Below are the code and all the weights of a small trained network. Each question names an input and a class and asks about switching units off, where a switched-off unit gives its printed mean instead of its output.

import numpy as np


def w(rows, s, z=0):
    codes = np.array(rows[::2]) - 128.0
    scale = np.full(codes.shape[1], s)
    scale[-1] = z or s
    return codes * scale


def f(y):
    return np.maximum(y, 0)


def log_softmax(a):
    a = a - a.max(-1, keepdims=True)
    return a - np.log(np.exp(a).sum(-1, keepdims=True))


def net(x, mask):
    res = np.array(x, float).reshape(1, 8) / 4 @ E
    y = f(res @ A[0][:, :-1].T + A[0][:, -1])
    res = res + np.where(mask, y, B[0][:, -1]) @ B[0][:, :-1]
    return log_softmax(res[-1] @ U[:, :-1].T + U[:, -1])


A, B = {}, {}
E = w([
[81,189,117,51,68,136,115,20],'x0',
[122,80,215,205,117,197,17,77],'x1',
[135,133,132,131,130,132,140,122],'x2',
[173,180,50,179,45,254,126,173],'x3',
[143,126,136,118,127,134,142,121],'x4',
[138,125,135,126,136,140,144,124],'x5',
[196,232,125,80,227,131,48,141],'x6',
[134,114,129,117,139,145,137,120],'x7',
],0.0052)
A[0] = w([
[75,116,142,155,63,104,169,128,65],'N1',
[93,122,143,78,136,75,121,47,129],'N2',
[159,197,107,98,181,110,75,130,96],'N3',
[161,182,43,181,75,196,110,130,39],'N4',
[103,95,232,148,90,194,13,84,217],'N5',
[138,183,133,142,68,217,156,158,15],'N6',
[115,122,187,118,151,48,121,84,29],'N7',
[64,53,123,129,31,109,188,134,54],'N8',
[128,154,146,111,131,134,36,135,219],'N9',
[96,114,194,119,175,66,153,100,33],'N10',
[147,171,105,154,74,181,144,172,38],'N11',
[138,211,113,101,183,116,64,107,108],'N12',
[182,62,139,187,207,158,147,254,254],'N13',
[89,101,113,108,68,121,145,81,132],'N14',
[82,134,159,97,172,71,172,130,67],'N15',
[118,150,182,99,116,76,138,71,130],'N16',
[77,61,135,139,91,127,207,118,42],'N17',
[139,175,64,169,70,170,124,138,23],'N18',
[85,117,171,108,175,82,150,105,34],'N19',
[107,66,187,154,132,146,45,87,55],'N20',
[160,207,162,73,182,133,84,159,27],'N21',
[80,106,160,109,177,81,123,110,25],'N22',
[152,174,114,116,72,178,131,64,210],'N23',
[89,95,193,200,117,190,45,78,155],'N24',
[132,148,68,156,91,200,112,143,15],'N25',
[100,177,43,58,130,65,238,174,90],'N26',
[68,54,111,163,80,132,193,119,28],'N27',
[103,69,117,125,57,111,189,136,58],'N28',
[27,89,118,132,82,126,157,116,182],'N29',
[52,58,170,118,66,162,168,142,52],'N30',
[44,202,133,74,73,134,113,54,226],'N31',
[149,74,127,183,193,113,117,197,180],'N32',
[125,190,55,82,124,46,215,148,119],'N33',
[177,214,109,91,231,137,77,154,91],'N34',
[136,136,139,57,99,165,136,34,253],'N35',
[169,165,116,107,198,124,91,112,61],'N36',
[107,115,170,131,178,82,142,126,31],'N37',
[124,81,122,141,103,129,146,101,245],'N38',
[162,177,76,163,88,157,167,130,62],'N39',
[104,206,101,97,140,125,117,49,207],'N40',
[87,96,191,98,139,59,149,128,30],'N41',
[122,87,193,82,179,61,146,120,29],'N42',
],0.0062,0.0029)
B[0] = w([
[119,178,170,166,206,200,107,132,163],'N1',
[29,75,74,96,88,153,112,199,191],'N2',
[126,193,201,204,230,193,113,141,182],'N3',
[37,40,111,74,101,209,31,125,186],'N4',
[231,198,24,96,64,18,209,70,253],'N5',
[52,6,53,76,111,237,15,109,165],'N6',
[61,83,39,47,94,213,50,110,166],'N7',
[136,204,191,233,227,200,107,91,193],'N8',
[187,163,150,176,180,80,195,171,194],'N9',
[84,54,32,87,112,224,37,116,168],'N10',
[48,63,100,47,96,194,46,81,165],'N11',
[114,169,211,211,184,193,106,154,188],'N12',
[61,83,226,75,17,10,221,173,246],'N13',
[80,196,218,200,195,152,166,183,178],'N14',
[128,86,58,55,37,176,46,78,169],'N15',
[60,64,75,68,95,168,110,210,178],'N16',
[161,220,161,215,219,190,75,87,172],'N17',
[64,65,96,40,100,241,47,92,167],'N18',
[91,78,45,53,100,207,52,111,160],'N19',
[207,164,19,85,80,119,93,26,184],'N20',
[106,186,184,212,220,225,58,81,171],'N21',
[89,45,67,70,152,228,23,110,157],'N22',
[43,42,104,73,73,90,151,219,203],'N23',
[224,172,16,97,59,32,177,51,227],'N24',
[51,29,55,62,90,216,13,86,163],'N25',
[225,218,25,91,90,64,169,5,229],'N26',
[142,194,190,225,208,195,83,85,177],'N27',
[169,213,190,230,226,197,106,90,172],'N28',
[160,185,187,196,193,160,156,180,204],'N29',
[176,211,166,240,202,219,122,69,178],'N30',
[26,93,198,98,65,45,244,216,235],'N31',
[62,90,155,69,16,65,192,183,198],'N32',
[233,202,38,83,45,66,161,46,223],'N33',
[92,187,205,225,252,165,105,116,205],'N34',
[82,130,187,155,83,33,206,242,221],'N35',
[124,177,170,191,194,192,96,117,165],'N36',
[70,49,89,48,72,185,22,84,151],'N37',
[114,173,140,192,189,89,201,196,199],'N38',
[83,78,52,50,85,175,61,93,166],'N39',
[124,171,197,173,170,51,213,187,210],'N40',
[110,102,66,116,155,210,42,118,166],'N41',
[81,83,52,82,93,209,15,110,174],'N42',
],0.0043,0.0056)
U = w([
[48,31,54,46,99,224,3,94,17],'0',
[171,229,217,251,214,197,84,98,38],'1',
[127,139,133,123,73,58,166,178,253],'2',
[254,198,42,79,57,41,155,47,60],'3',
[62,86,209,103,60,41,197,207,136],'4',
[127,114,123,126,117,86,159,183,216],'5',
],0.005,0.0034)

Each question gives the input, the list of numbers given to net, and the class t.
The units are the neurons (one row each of A and B). Each row of codes is followed by its name. A weight is (code - 128) times the scale printed after its matrix; where a second scale follows, it is the last column's (A, B and U).
mask holds one flag per neuron, in row order. A switched-off neuron (its flag False) gives its mean, the last column of its row in B, instead of its output. The means were averaged over made-up inputs and are rounded, as every weight is.
A unit's drop is (log p(t) with every unit on - log p(t) with that unit switched off) / (log p(t) with every unit on - log p(t) with every unit switched off).
The circuit of an input: a set's keep is (log p(t) with only the set's units on - log p(t) with every unit switched off) / (log p(t) with every unit on - log p(t) with every unit switched off). Starting from the 12 units with the biggest drops (on a tie, the unit counted first), units are removed one at a time, each time the one whose removal leaves the highest keep (on an exact tie, the one counted first), for as long as the keep stays at least 0.8.
units of the circuit, in order: the units of the circuit, biggest drop first
unit that matters most: the unit with the biggest drop
top k neurons: the k neurons with the biggest drops, biggest first
drop of u: that unit's drop, to one decimal
input [-8,5,0,1,3,4,4,5], class 4: units of the circuit, in order -> N13
input [-4,8,5,5,3,-7,6,-2], class 3: units of the circuit, in order -> N5, N24
input [1,7,8,-6,3,0,-6,1], class 3: top 3 neurons -> N5, N24, N20
input [0,-7,-8,4,7,2,-2,-7], class 3: top 2 neurons -> N26, N33
input [-8,2,-8,5,-6,-3,2,7], class 4: units of the circuit, in order -> N13, N32
input [8,-6,4,5,-3,-7,-2,8], class 4: units of the circuit, in order -> N31, N35
input [-4,8,-5,3,6,-4,2,8], class 3: top 2 neurons -> N5, N24
input [-8,7,-5,4,-6,1,0,-7], class 4: top 3 neurons -> N13, N32, N26
input [-2,-8,-7,-4,0,-4,-2,5], class 3: units of the circuit, in order -> N26, N33
input [-6,6,0,1,-6,-2,-1,3], class 3: top 4 neurons -> N24, N5, N20, N31
input [4,8,6,-5,-4,-1,1,-5], class 3: top 2 neurons -> N5, N24
input [-7,-1,0,0,5,0,5,5], class 4: top 2 neurons -> N13, N32
input [-5,-7,6,3,-6,6,7,6], class 1: top 3 neurons -> N34, N21, N3
input [6,8,-7,-3,-2,6,3,-4], class 3: units of the circuit, in order -> N5
input [-8,-2,2,2,5,2,0,-1], class 4: units of the circuit, in order -> N13, N32
input [-7,-8,2,1,-3,-3,4,-4], class 3: top 2 neurons -> N26, N33
input [5,7,-6,1,7,3,-3,7], class 3: top 4 neurons -> N5, N24, N20, N13
input [-5,7,0,-2,0,2,-2,3], class 3: drop of N20 -> 0.2
input [-1,-6,6,-4,-5,-7,7,-4], class 1: drop of N3 -> 0.2
input [6,6,7,5,0,-2,-8,2], class 1: drop of N29 -> 0.1
input [7,-3,-3,1,6,-4,2,5], class 4: unit that matters most -> N31
